Below is a small trained network, with its code and all its weights. Each question gives an input and a class and asks what happens when units are switched off, that is, made to give their printed mean instead of their output.

import numpy as np


def w(rows, s, z=0):
    codes = np.array(rows[::2]) - 128.0
    scale = np.full(codes.shape[1], s)
    scale[-1] = z or s
    return codes * scale


def f(y):
    return y / 2 * (1 + np.tanh(0.7978845608 * (y + 0.044715 * y**3)))


def log_softmax(a):
    a = a - a.max(-1, keepdims=True)
    return a - np.log(np.exp(a).sum(-1, keepdims=True))


def net(x, mask):
    res = np.array(x, float).reshape(1, 8) / 4 @ E
    y = f(res @ A[0][:, :-1].T + A[0][:, -1])
    res = res + np.where(mask, y, B[0][:, -1]) @ B[0][:, :-1]
    return log_softmax(res[-1] @ U[:, :-1].T + U[:, -1])


A, B = {}, {}
E = w([
[98,48,151,140,236,78],'x0',
[62,254,184,68,93,96],'x1',
[79,79,235,75,133,143],'x2',
[190,219,66,126,117,254],'x3',
[20,27,150,90,83,111],'x4',
[136,150,127,189,43,32],'x5',
[170,200,211,54,63,88],'x6',
[138,199,74,232,44,80],'x7',
],0.0048)
A[0] = w([
[179,119,171,177,29,106,240],'n1',
[177,53,116,52,80,188,207],'n2',
[86,208,103,41,88,196,81],'n3',
[121,85,226,47,183,21,253],'n4',
[179,254,93,144,51,45,178],'n5',
[182,206,177,122,71,52,231],'n6',
],0.0055,0.0032)
B[0] = w([
[47,87,150,125,140,111,206],'n1',
[118,99,176,61,155,119,186],'n2',
[163,166,162,124,80,177,167],'n3',
[48,2,148,49,169,110,251],'n4',
[108,65,203,79,183,100,253],'n5',
[61,104,130,95,161,140,233],'n6',
],0.0084,0.0048)
U = w([
[20,39,229,59,178,77,251],'0',
[97,154,148,106,36,139,23],'1',
[175,189,97,140,146,194,131],'2',
[136,90,66,255,95,40,4],'3',
],0.0063,0.0031)

Each question gives the input, the list of numbers given to net, and the class t.
The units are the neurons (one row each of A and B). Each row of codes is followed by its name. A weight is (code - 128) times the scale printed after its matrix; where a second scale follows, it is the last column's (A, B and U).
mask holds one flag per neuron, in row order. A switched-off neuron (its flag False) gives its mean, the last column of its row in B, instead of its output. The means were averaged over made-up inputs and are rounded, as every weight is.
A unit's drop is (log p(t) with every unit on - log p(t) with that unit switched off) / (log p(t) with every unit on - log p(t) with every unit switched off).
The circuit of an input: a set's keep is (log p(t) with only the set's units on - log p(t) with every unit switched off) / (log p(t) with every unit on - log p(t) with every unit switched off). Starting from all 6 units, units are removed one at a time, each time the one whose removal leaves the highest keep (on an exact tie, the one counted first), for as long as the keep stays at least 0.8.
circuit, biggest first: the units of the circuit, biggest drop first
most important unit: the unit with the biggest drop
k most important neurons: the k neurons with the biggest drops, biggest first
drop when u is switched off: that unit's drop, to one decimal
input [-3,-3,1,5,-4,-5,4,-4], class 2: most important unit	n4
input [7,1,2,7,-6,-1,5,-4], class 2: circuit, biggest first	[n5; n1]
input [8,-3,-4,-3,-2,4,-2,-2], class 3: 4 most important neurons	[n5; n6; n2; n1]
input [0,3,-8,2,3,-5,-1,2], class 2: circuit, biggest first	[n4; n1]
input [0,0,3,5,-6,-4,4,-5], class 2: 3 most important neurons	[n5; n4; n1]
input [0,-8,-1,5,2,-2,2,-6], class 2: circuit, biggest first	[n4; n5]
input [0,5,-3,8,-1,3,1,-8], class 2: circuit, biggest first	[n4; n3]
input [0,-6,-3,8,3,-7,4,-7], class 2: 4 most important neurons	[n4; n5; n1; n6]
input [8,3,1,5,-2,-5,0,4], class 2: drop when n4 is switched off	0.2
input [5,2,-1,6,-2,-4,-6,1], class 2: drop when n4 is switched off	0.2
input [5,1,3,7,-6,-7,5,-2], class 2: drop when n1 is switched off	0.1
